Below is a small trained network, with its code and all its weights. Each question gives an input and a class and asks what happens when units are switched off, that is, made to give their printed mean instead of their output.

import numpy as np


def w(rows, s, z=0):
    codes = np.array(rows[::2]) - 128.0
    scale = np.full(codes.shape[1], s)
    scale[-1] = z or s
    return codes * scale


def norm(h):
    return h / np.sqrt((h * h).mean(-1, keepdims=True) + 1e-5)


def f(y):
    return y / 2 * (1 + np.tanh(0.7978845608 * (y + 0.044715 * y**3)))


def log_softmax(a):
    a = a - a.max(-1, keepdims=True)
    return a - np.log(np.exp(a).sum(-1, keepdims=True))


def net(x, mask):
    res = np.array(x, float).reshape(1, 5) / 4 @ E
    u = 0
    for l in range(4):
        y = f(norm(res) @ A[l][:, :-1].T + A[l][:, -1])
        res = res + np.where(mask[u : u + 11], y, B[l][:, -1]) @ B[l][:, :-1]
        u += 11
    return log_softmax(norm(res)[-1] @ U[:, :-1].T + U[:, -1])


A, B = {}, {}
E = w([
[128,128,129],'x0',
[128,128,128],'x1',
[177,236,73],'x2',
[130,205,254],'x3',
[254,104,129],'x4',
],0.0049)
A[0] = w([
[144,154,39,177],'0.n0',
[135,86,161,146],'0.n1',
[151,109,173,50],'0.n2',
[105,90,102,179],'0.n3',
[200,85,159,148],'0.n4',
[106,22,115,121],'0.n5',
[119,113,150,159],'0.n6',
[141,113,110,176],'0.n7',
[109,51,254,79],'0.n8',
[124,128,214,90],'0.n9',
[149,113,182,4],'0.n10',
],0.014,0.0039)
B[0] = w([
[110,93,65,232],'0.n0',
[132,70,121,167],'0.n1',
[164,104,100,135],'0.n2',
[97,54,132,193],'0.n3',
[216,94,172,201],'0.n4',
[93,145,254,247],'0.n5',
[95,71,94,150],'0.n6',
[97,82,120,160],'0.n7',
[115,118,13,255],'0.n8',
[109,158,29,186],'0.n9',
[215,161,66,132],'0.n10',
],0.0076,0.0055)
A[1] = w([
[137,26,87,254],'1.n0',
[113,179,150,64],'1.n1',
[177,153,193,62],'1.n2',
[212,184,200,92],'1.n3',
[150,134,169,31],'1.n4',
[93,160,76,101],'1.n5',
[94,115,141,31],'1.n6',
[91,245,175,31],'1.n7',
[229,186,180,34],'1.n8',
[167,112,58,70],'1.n9',
[204,157,96,64],'1.n10',
],0.011,0.0032)
B[1] = w([
[202,192,128,255],'1.n0',
[183,148,177,124],'1.n1',
[68,89,121,129],'1.n2',
[2,143,94,150],'1.n3',
[106,26,181,115],'1.n4',
[49,169,175,155],'1.n5',
[112,136,139,124],'1.n6',
[212,204,192,152],'1.n7',
[56,132,58,151],'1.n8',
[234,121,170,164],'1.n9',
[182,90,75,153],'1.n10',
],0.0083,0.0079)
A[2] = w([
[101,68,109,140],'2.n0',
[96,139,177,127],'2.n1',
[206,11,103,144],'2.n2',
[29,1,226,174],'2.n3',
[10,60,146,102],'2.n4',
[112,180,93,113],'2.n5',
[184,148,215,146],'2.n6',
[24,147,173,149],'2.n7',
[76,183,52,98],'2.n8',
[202,119,209,2],'2.n9',
[210,35,226,64],'2.n10',
],0.0093,0.0027)
B[2] = w([
[161,126,162,155],'2.n0',
[151,97,125,136],'2.n1',
[85,170,254,238],'2.n2',
[197,165,126,254],'2.n3',
[202,136,105,210],'2.n4',
[67,122,142,164],'2.n5',
[53,141,187,155],'2.n6',
[181,116,61,202],'2.n7',
[73,71,127,206],'2.n8',
[112,107,140,138],'2.n9',
[34,212,165,190],'2.n10',
],0.0088,0.0048)
A[3] = w([
[153,196,140,125],'3.n0',
[89,143,134,87],'3.n1',
[104,155,158,3],'3.n2',
[70,128,87,138],'3.n3',
[238,150,218,59],'3.n4',
[107,126,51,124],'3.n5',
[113,114,167,95],'3.n6',
[102,211,85,125],'3.n7',
[107,182,72,140],'3.n8',
[84,7,152,80],'3.n9',
[146,186,117,123],'3.n10',
],0.014,0.0037)
B[3] = w([
[192,110,157,178],'3.n0',
[193,122,96,130],'3.n1',
[136,139,149,125],'3.n2',
[83,24,49,169],'3.n3',
[97,87,2,254],'3.n4',
[53,123,161,188],'3.n5',
[149,141,113,126],'3.n6',
[84,100,145,182],'3.n7',
[81,89,173,183],'3.n8',
[114,82,104,132],'3.n9',
[223,72,161,164],'3.n10',
],0.0064,0.0084)
U = w([
[214,127,72,142],'0',
[4,96,74,34],'1',
[113,192,224,248],'2',
],0.02,0.0017)

Each question gives the input, the list of numbers given to net, and the class t.
The units are the neurons (one row each of A and B). Each row of codes is followed by its name. A weight is (code - 128) times the scale printed after its matrix; where a second scale follows, it is the last column's (A, B and U).
mask holds one flag per neuron, layer by layer. A switched-off neuron (its flag False) gives its mean, the last column of its row in B, instead of its output. The means were averaged over made-up inputs and are rounded, as every weight is.
A unit's drop is (log p(t) with every unit on - log p(t) with that unit switched off) / (log p(t) with every unit on - log p(t) with every unit switched off).
The circuit of an input: a set's keep is (log p(t) with only the set's units on - log p(t) with every unit switched off) / (log p(t) with every unit on - log p(t) with every unit switched off). Starting from the 12 units with the biggest drops (on a tie, the unit counted first), units are removed one at a time, each time the one whose removal leaves the highest keep (on an exact tie, the one counted first), for as long as the keep stays at least 0.8.
circuit, biggest first: the units of the circuit, biggest drop first
unit that matters most: the unit with the biggest drop
top k neurons: the k neurons with the biggest drops, biggest first
drop when u is switched off: that unit's drop, to one decimal
input [-6,1,0,4,0], class 1: top 4 neurons : (0.n9; 0.n4; 1.n5; 1.n0)
input [4,4,-5,-8,-1], class 0: circuit, biggest first : (2.n3; 0.n5)
input [8,-5,-8,1,3], class 0: circuit, biggest first : (1.n0)
input [8,4,3,0,0], class 1: top 2 neurons : (0.n0; 0.n4)
input [-7,8,-1,8,-8], class 1: top 4 neurons : (0.n5; 0.n9; 0.n8; 1.n0)
input [-8,4,7,1,7], class 1: top 3 neurons : (0.n8; 1.n3; 1.n8)
input [-3,-5,1,1,-2], class 2: top 2 neurons : (0.n8; 2.n6)
input [7,7,-2,-8,-1], class 0: top 2 neurons : (0.n5; 0.n4)
input [-5,-1,7,1,-4], class 2: top 4 neurons : (0.n8; 1.n7; 0.n9; 0.n3)
input [-5,3,-8,-7,-3], class 0: top 2 neurons : (2.n3; 2.n4)
input [-5,-3,-1,-6,1], class 2: top 4 neurons : (1.n0; 1.n3; 2.n10; 1.n5)
input [-1,3,0,-5,-5], class 0: top 2 neurons : (0.n8; 0.n5)
input [6,5,0,7,-3], class 1: top 4 neurons : (0.n9; 0.n5; 0.n8; 1.n0)
input [5,5,-7,7,2], class 0: unit that matters most : 1.n9
input [8,4,-6,0,7], class 2: top 3 neurons : (2.n2; 0.n5; 2.n10)
input [7,6,4,2,7], class 1: top 3 neurons : (0.n8; 1.n3; 1.n8)
input [3,8,-5,-8,2], class 2: drop when 2.n10 is switched off : 0.3
input [-8,-8,8,6,8], class 1: drop when 1.n3 is switched off : 0.3
input [-8,7,-6,-8,6], class 2: drop when 1.n2 is switched off : 0.0
input [0,8,-5,-2,-2], class 0: drop when 0.n5 is switched off : 0.1
input [0,1,5,5,7], class 1: circuit, biggest first : (1.n3)
